Below is a small trained network, with its code and all its weights. Each question gives an input and a class and asks what happens when units are switched off, that is, made to give their printed mean instead of their output.

import numpy as np


def w(rows, s, z=0):
    codes = np.array(rows[::2]) - 128.0
    scale = np.full(codes.shape[1], s)
    scale[-1] = z or s
    return codes * scale


def f(y):
    return y / 2 * (1 + np.tanh(0.7978845608 * (y + 0.044715 * y**3)))


def log_softmax(a):
    a = a - a.max(-1, keepdims=True)
    return a - np.log(np.exp(a).sum(-1, keepdims=True))


def net(x, mask):
    res = np.array(x, float).reshape(1, 8) / 4 @ E
    y = f(res @ A[0][:, :-1].T + A[0][:, -1])
    res = res + np.where(mask, y, B[0][:, -1]) @ B[0][:, :-1]
    return log_softmax(res[-1] @ U[:, :-1].T + U[:, -1])


A, B = {}, {}
E = w([
[100,161,129,28,128,134,50,32,134,115,154,125],'x0',
[14,187,118,137,117,85,156,208,147,69,108,87],'x1',
[188,165,218,188,121,107,110,157,137,29,130,203],'x2',
[102,88,128,63,132,118,94,171,120,107,176,185],'x3',
[170,216,90,117,123,133,187,120,155,169,162,105],'x4',
[184,47,137,95,129,141,51,180,148,85,1,99],'x5',
[97,132,131,152,132,129,57,70,121,74,146,185],'x6',
[75,42,237,86,128,101,158,128,75,145,138,117],'x7',
],0.0061)
A[0] = w([
[165,155,148,115,135,136,125,50,125,153,174,144,112],'neuron 0',
[128,111,116,150,127,135,50,60,131,77,103,159,132],'neuron 1',
[253,111,148,167,128,138,133,112,137,136,48,117,157],'neuron 2',
[129,116,130,125,126,127,120,113,123,119,117,131,90],'neuron 3',
[117,126,122,134,112,115,132,116,122,130,125,117,129],'neuron 4',
[161,89,131,138,134,129,120,142,121,147,125,116,51],'neuron 5',
[115,237,110,136,126,121,120,113,142,70,134,129,117],'neuron 6',
[137,136,143,115,119,119,133,97,123,139,134,131,120],'neuron 7',
[135,147,104,104,136,122,140,137,144,104,106,136,59],'neuron 8',
[137,127,152,125,126,125,110,132,129,106,128,134,127],'neuron 9',
[138,124,139,131,135,134,153,116,119,138,137,114,128],'neuron 10',
[128,134,126,130,124,132,115,122,130,140,139,128,6],'neuron 11',
[128,106,125,148,128,125,178,156,122,157,169,175,99],'neuron 12',
[130,53,109,11,128,131,77,107,124,149,120,128,161],'neuron 13',
[125,183,112,118,137,128,128,126,145,97,128,137,43],'neuron 14',
[122,71,245,94,127,121,118,200,121,89,92,132,161],'neuron 15',
[162,138,136,157,119,128,138,124,127,127,114,114,80],'neuron 16',
[86,130,131,144,130,123,153,105,125,155,105,96,45],'neuron 17',
[127,109,142,176,130,128,166,183,114,141,202,177,117],'neuron 18',
[136,114,129,134,137,127,77,73,128,79,101,161,135],'neuron 19',
[130,122,141,139,117,131,105,106,123,113,123,142,123],'neuron 20',
[113,99,174,121,134,121,150,178,126,120,97,126,88],'neuron 21',
[134,154,122,170,123,119,131,131,129,114,123,127,44],'neuron 22',
[111,151,120,140,118,128,113,135,129,118,150,124,4],'neuron 23',
[185,160,166,89,125,127,143,16,128,151,182,149,131],'neuron 24',
[132,132,133,127,136,130,130,129,137,126,124,126,129],'neuron 25',
[84,124,123,151,130,127,188,100,118,174,124,91,161],'neuron 26',
[117,114,94,120,126,118,147,131,134,119,117,149,118],'neuron 27',
[130,122,132,127,124,126,131,139,128,130,134,136,77],'neuron 28',
[145,121,125,149,130,127,134,135,124,134,126,140,31],'neuron 29',
[99,135,114,134,123,128,151,123,128,145,125,103,66],'neuron 30',
[127,119,120,128,128,124,152,139,134,131,132,157,152],'neuron 31',
[124,110,115,129,132,132,106,120,131,103,116,141,164],'neuron 32',
],0.016,0.0026)
B[0] = w([
[108,93,169,121,138,123,138,114,132,126,103,114,203],'neuron 0',
[123,83,162,202,119,119,126,109,123,134,129,130,207],'neuron 1',
[131,197,80,139,119,125,123,172,124,165,156,134,239],'neuron 2',
[125,138,119,152,149,144,148,111,137,121,98,132,133],'neuron 3',
[154,107,132,120,117,124,135,141,137,142,120,121,132],'neuron 4',
[114,179,123,131,144,130,133,126,143,123,129,118,151],'neuron 5',
[133,159,89,93,102,117,113,185,121,132,165,134,215],'neuron 6',
[127,108,118,126,128,139,127,112,132,130,110,115,145],'neuron 7',
[111,152,136,148,114,118,134,133,113,133,143,141,139],'neuron 8',
[114,119,129,151,137,134,142,122,141,118,102,114,150],'neuron 9',
[119,120,122,147,140,131,120,117,130,132,118,137,145],'neuron 10',
[134,140,138,130,163,131,159,135,144,116,89,128,123],'neuron 11',
[133,165,128,192,135,134,118,121,129,113,108,127,171],'neuron 12',
[141,153,92,122,142,140,139,137,132,255,149,130,229],'neuron 13',
[133,156,102,121,130,130,130,142,135,108,125,127,159],'neuron 14',
[118,103,156,163,92,104,110,140,124,20,118,128,254],'neuron 15',
[131,135,117,124,135,127,125,141,127,144,139,131,150],'neuron 16',
[141,101,133,98,132,133,139,102,141,130,117,129,157],'neuron 17',
[141,160,110,196,113,130,110,149,134,119,115,130,193],'neuron 18',
[119,98,151,175,123,123,128,106,124,130,105,124,195],'neuron 19',
[128,114,133,150,141,136,129,116,138,121,114,110,150],'neuron 20',
[118,124,129,121,104,115,111,131,119,63,147,137,177],'neuron 21',
[123,148,115,104,140,138,132,119,131,131,126,123,152],'neuron 22',
[164,142,122,121,142,141,148,143,138,116,107,116,135],'neuron 23',
[121,46,163,118,117,121,124,97,120,138,128,133,235],'neuron 24',
[105,124,111,128,121,133,122,121,121,122,138,137,130],'neuron 25',
[120,70,149,105,124,120,122,118,122,181,144,125,202],'neuron 26',
[143,149,152,132,119,126,114,112,123,149,142,130,131],'neuron 27',
[130,143,122,135,140,132,137,114,142,111,116,112,126],'neuron 28',
[130,149,113,131,154,147,147,120,134,118,108,111,131],'neuron 29',
[130,117,144,118,142,143,124,107,125,153,128,147,154],'neuron 30',
[128,144,123,144,125,133,118,126,130,134,115,101,138],'neuron 31',
[133,128,150,163,122,118,121,126,121,136,146,116,151],'neuron 32',
],0.027,0.013)
U = w([
[98,41,210,172,123,122,122,59,121,126,91,103,238],'0',
[145,179,108,111,253,176,202,102,157,56,68,118,27],'1',
[172,224,100,141,185,201,141,116,169,74,48,129,23],'2',
[164,236,24,163,132,154,118,188,138,186,161,127,255],'3',
[140,125,86,33,171,167,162,112,144,199,160,119,60],'4',
[118,177,119,145,87,105,107,180,128,18,107,126,68],'5',
],0.0057,0.0021)

Each question gives the input, the list of numbers given to net, and the class t.
The units are the neurons (one row each of A and B). Each row of codes is followed by its name. A weight is (code - 128) times the scale printed after its matrix; where a second scale follows, it is the last column's (A, B and U).
mask holds one flag per neuron, in row order. A switched-off neuron (its flag False) gives its mean, the last column of its row in B, instead of its output. The means were averaged over made-up inputs and are rounded, as every weight is.
A unit's drop is (log p(t) with every unit on - log p(t) with that unit switched off) / (log p(t) with every unit on - log p(t) with every unit switched off).
The circuit of an input: a set's keep is (log p(t) with only the set's units on - log p(t) with every unit switched off) / (log p(t) with every unit on - log p(t) with every unit switched off). Starting from the 12 units with the biggest drops (on a tie, the unit counted first), units are removed one at a time, each time the one whose removal leaves the highest keep (on an exact tie, the one counted first), for as long as the keep stays at least 0.8.
units of the circuit, in order: the units of the circuit, biggest drop first
most important unit: the unit with the biggest drop
k most important neurons: the k neurons with the biggest drops, biggest first
drop when u is switched off: that unit's drop, to one decimal
input [-3,4,7,-2,-2,-5,2,-6], class 3: most important unit => neuron 15
input [5,8,-8,-2,-2,8,4,0], class 3: 2 most important neurons => neuron 13; neuron 24
input [-6,0,-3,0,4,5,7,2], class 5: 2 most important neurons => neuron 13; neuron 6
input [2,5,-8,-7,4,-5,1,4], class 4: units of the circuit, in order => neuron 15; neuron 17
input [6,-5,-3,-3,8,1,-5,5], class 4: units of the circuit, in order => neuron 15; neuron 18
input [4,-1,0,6,6,-1,0,-1], class 4: 3 most important neurons => neuron 15; neuron 1; neuron 19
input [5,4,-7,3,-1,4,-6,3], class 4: 2 most important neurons => neuron 13; neuron 2
input [-1,-3,-8,-7,-6,-4,-2,1], class 4: 3 most important neurons => neuron 15; neuron 1; neuron 19
input [-5,1,-1,-1,0,3,6,1], class 5: 2 most important neurons => neuron 24; neuron 26
input [-1,2,4,0,-7,7,-7,-8], class 5: 2 most important neurons => neuron 15; neuron 13
input [-8,-7,5,-1,3,-2,-4,6], class 3: 2 most important neurons => neuron 2; neuron 18
input [-1,0,-3,-6,7,-3,2,-1], class 4: 4 most important neurons => neuron 15; neuron 1; neuron 6; neuron 19
input [7,8,0,-3,5,1,8,6], class 5: 2 most important neurons => neuron 6; neuron 13
input [3,-6,-4,-5,-6,8,1,3], class 3: units of the circuit, in order => neuron 2
input [-2,0,2,5,4,8,-6,0], class 5: 2 most important neurons => neuron 15; neuron 21
input [-2,-8,-2,-3,2,-5,-8,-5], class 0: 4 most important neurons => neuron 24; neuron 13; neuron 0; neuron 6
input [7,8,-7,2,-6,-5,3,-4], class 3: 2 most important neurons => neuron 24; neuron 6
input [6,8,-8,-3,1,-4,-3,-6], class 4: drop when neuron 26 is switched off => 0.2
input [-1,8,0,-3,3,2,8,8], class 5: drop when neuron 24 is switched off => 0.2
input [6,-8,2,5,8,0,0,-8], class 0: most important unit => neuron 24
input [-2,6,-7,-6,8,-1,2,5], class 4: drop when neuron 15 is switched off => 0.6
input [6,6,-3,-7,-8,0,-5,-1], class 4: drop when neuron 19 is switched off => 0.1
